Below is a small trained network, with its code and all its weights. Each question gives an input and a target symbol and asks what happens when units are switched off, that is, made to give their printed mean instead of their output.

import numpy as np


def w(rows, s, z=0):
    codes = np.array(rows[::2]) - 128.0
    scale = np.full(codes.shape[1], s)
    scale[-1] = z or s
    return codes * scale


def f(y):
    return np.maximum(y, 0)


def softmax(a):
    e = np.exp(a - a.max(-1, keepdims=True))
    return e / e.sum(-1, keepdims=True)


def log_softmax(a):
    a = a - a.max(-1, keepdims=True)
    return a - np.log(np.exp(a).sum(-1, keepdims=True))


def net(x, mask):
    ids = ['βδηθπστω'.index(c) for c in x.split()]
    T = len(ids)
    res = E[ids] + P[:T]
    r = res
    for j in range(3):
        rows = slice(4 * j, 4 * j + 4)
        q, k, v = (r @ M[0][rows].T for M in (Q, K, V))
        z = softmax(np.where(np.tri(T) > 0, q @ k.T / 4**0.5, -1e9)) @ v
        o = O[0][rows]
        res = res + np.where(mask[j], z, o[:, -1]) @ o[:, :-1]
    y = f(res @ A[0][:, :-1].T + A[0][:, -1])
    res = res + np.where(mask[3:7], y, B[0][:, -1]) @ B[0][:, :-1]
    return log_softmax(res[-1] @ U[:, :-1].T + U[:, -1])


Q, K, V, O, A, B = {}, {}, {}, {}, {}, {}
E = w([
[143,235,108,94,105,109,131,110,131,103],'β',
[117,139,198,102,64,139,142,92,168,120],'δ',
[69,92,115,117,105,44,105,78,129,129],'η',
[117,208,141,125,68,166,92,105,102,184],'θ',
[159,110,140,165,248,169,75,105,165,116],'π',
[129,102,162,57,124,105,132,168,82,148],'σ',
[42,157,106,80,123,162,118,151,135,136],'τ',
[146,165,98,41,101,116,85,62,148,150],'ω',
],0.016)
P = w([
[140,118,93,92,66,139,125,115,162,111],'0',
[52,174,204,21,114,170,119,9,53,2],'1',
[17,171,235,81,146,104,61,118,98,79],'2',
[143,123,104,52,74,212,76,70,85,1],'3',
[186,105,49,136,13,141,176,223,234,215],'4',
[120,182,164,121,130,53,87,212,242,209],'5',
[71,126,74,37,15,150,235,74,162,157],'6',
[85,121,108,49,68,176,99,72,108,47],'7',
[26,223,190,52,142,46,112,122,166,125],'8',
],0.0073)
Q[0] = w([
[184,118,34,195,140,106,176,203,183,163],'H1',
[151,169,150,132,184,63,79,186,227,161],'H1',
[99,151,215,98,190,121,51,124,109,83],'H1',
[168,152,83,203,194,123,129,112,80,32],'H1',
[171,65,184,183,197,119,74,197,66,95],'H2',
[183,57,89,160,95,193,198,103,9,71],'H2',
[48,177,183,54,139,157,62,18,53,16],'H2',
[140,45,88,163,110,141,218,180,61,155],'H2',
[99,128,132,102,137,152,92,112,97,86],'H3',
[105,104,61,89,140,122,124,149,166,119],'H3',
[151,125,193,167,93,159,113,117,91,96],'H3',
[94,112,86,106,136,117,90,149,151,124],'H3',
],0.013)
K[0] = w([
[55,168,170,52,83,117,145,43,45,80],'H1',
[57,199,246,140,175,53,68,152,109,164],'H1',
[159,147,122,208,154,64,128,185,214,212],'H1',
[100,151,88,62,17,66,225,159,153,230],'H1',
[85,174,138,101,87,26,159,184,175,226],'H2',
[122,91,26,97,12,158,241,120,133,130],'H2',
[248,57,35,233,153,160,151,209,230,201],'H2',
[103,157,100,43,7,114,182,120,56,100],'H2',
[162,110,128,174,158,129,132,127,170,123],'H3',
[153,105,140,160,174,167,152,95,121,128],'H3',
[129,135,111,88,56,92,150,142,158,117],'H3',
[164,131,132,191,212,156,151,151,129,167],'H3',
],0.011)
V[0] = w([
[153,177,125,158,203,172,98,187,74,160],'H1',
[112,82,186,74,98,244,102,204,177,141],'H1',
[191,76,171,127,147,79,109,153,54,146],'H1',
[47,100,101,116,165,200,151,160,149,101],'H1',
[250,164,215,118,128,182,162,138,129,71],'H2',
[99,86,211,254,94,139,134,122,122,128],'H2',
[87,250,74,205,106,150,130,124,91,132],'H2',
[121,119,110,139,99,184,43,29,130,232],'H2',
[146,130,153,122,124,110,152,129,207,48],'H3',
[99,104,184,62,102,127,155,165,83,126],'H3',
[90,164,84,87,52,106,67,115,134,146],'H3',
[78,193,135,40,40,42,139,182,36,181],'H3',
],0.0084)
O[0] = w([
[171,90,203,114,129,196,108,101,62,98,49],'H1',
[126,221,196,167,181,45,138,184,80,114,150],'H1',
[127,89,77,224,79,204,133,75,108,142,42],'H1',
[176,125,160,96,167,57,166,137,63,168,132],'H1',
[108,196,196,168,141,115,26,108,127,54,84],'H2',
[107,143,90,109,50,134,214,115,79,2,34],'H2',
[105,85,245,39,97,142,133,111,124,110,115],'H2',
[196,91,137,193,183,144,226,145,194,56,224],'H2',
[139,134,105,65,167,146,158,100,153,122,155],'H3',
[148,86,173,156,106,166,130,137,92,83,145],'H3',
[208,150,155,160,120,102,190,60,128,150,254],'H3',
[160,107,183,196,82,183,124,46,101,118,187],'H3',
],0.0087,0.0066)
A[0] = w([
[93,145,34,42,124,107,162,142,65,141,12],'N1',
[156,43,136,181,98,15,138,1,110,84,75],'N2',
[249,203,120,130,141,145,138,47,157,144,150],'N3',
[82,117,86,73,204,19,35,188,162,126,2],'N4',
],0.0051,0.0047)
B[0] = w([
[151,93,251,139,154,199,2,97,143,97,167],'N1',
[111,194,195,121,110,208,118,226,135,154,205],'N2',
[43,58,72,151,178,157,134,174,76,84,255],'N3',
[145,45,110,141,64,235,172,36,77,95,227],'N4',
],0.0071,0.0094)
U = w([
[227,200,138,64,68,149,61,49,181,150,138],'β',
[121,215,103,119,78,72,107,165,159,75,201],'δ',
[91,58,81,130,46,87,190,61,87,113,202],'η',
[167,123,182,143,91,178,164,144,143,66,1],'θ',
[57,140,125,105,143,203,115,254,106,132,35],'π',
[125,156,107,188,103,162,81,137,46,165,137],'σ',
[152,135,141,78,145,99,156,158,64,176,146],'τ',
[152,104,131,188,240,136,112,130,169,129,74],'ω',
],0.0057,0.0042)

Each question gives the input, a string of symbols that net reads in full, and the target symbol t.
The units are the heads (4 rows each of Q, K, V and O) and the neurons (one row each of A and B). Each row of codes is followed by its name. A weight is (code - 128) times the scale printed after its matrix; where a second scale follows, it is the last column's (O, A, B and U).
mask holds one flag per unit, heads first, then neurons. A switched-off unit (its flag False) gives its mean, the last column of its rows in O or B, instead of its output. The means were averaged over made-up inputs and are rounded, as every weight is.
A unit's drop is (log p(t) with every unit on - log p(t) with that unit switched off) / (log p(t) with every unit on - log p(t) with every unit switched off).
The circuit of an input: a set's keep is (log p(t) with only the set's units on - log p(t) with every unit switched off) / (log p(t) with every unit on - log p(t) with every unit switched off). Starting from all 7 units, units are removed one at a time, each time the one whose removal leaves the highest keep (on an exact tie, the one counted first), for as long as the keep stays at least 0.8.
circuit, biggest first: the units of the circuit, biggest drop first
most important unit: the unit with the biggest drop
k most important neurons: the k neurons with the biggest drops, biggest first
heads that matter: for each layer, one digit per head in row order, 1 if its drop is at least 0.15 and else 0, layers parted by /
drop of u: that unit's drop, to one decimal
input τ η π β, target δ: heads that matter => 010
input δ τ δ η, target δ: heads that matter => 110
input τ ω δ σ β, target ω: circuit, biggest first => [H2 N3]
input η β τ, target η: circuit, biggest first => [H2 H1]
input τ δ δ β, target τ: circuit, biggest first => [H1 H2]
input τ θ τ, target τ: heads that matter => 110
input β η ω η β δ, target ω: circuit, biggest first => [H2 N4]
input δ σ η τ, target δ: circuit, biggest first => [H1 H2]
input θ η η σ, target θ: heads that matter => 011
input η η σ τ δ η β ω, target δ: most important unit => H1
input π ω θ η β θ σ β, target δ: heads that matter => 011
input ω η η η ω β τ β σ, target β: heads that matter => 110
input δ τ η θ, target δ: heads that matter => 110
input δ η τ β η η η θ θ, target η: most important unit => H2
input ω ω σ ω ω η β η, target ω: heads that matter => 010
input θ ω η η, target θ: circuit, biggest first => [H2 N2]
input ω η β η τ β η θ, target τ: heads that matter => 110
input σ π θ β θ θ, target σ: heads that matter => 111
input τ η η β β δ θ η, target β: heads that matter => 010
input β η τ δ, target β: circuit, biggest first => [H2]
input ω θ θ β ω, target θ: 2 most important neurons => [N3 N2]
input β β ω τ θ τ, target ω: heads that matter => 011
input ω ω σ β ω, target ω: 2 most important neurons => [N3 N4]
input δ τ σ, target δ: 2 most important neurons => [N4 N3]
input η δ ω η ω ω, target ω: drop of N3 => 0.3
input τ β τ τ β η β, target τ: drop of N4 => 0.1
input θ η τ η δ β σ η, target δ: drop of H3 => 0.0
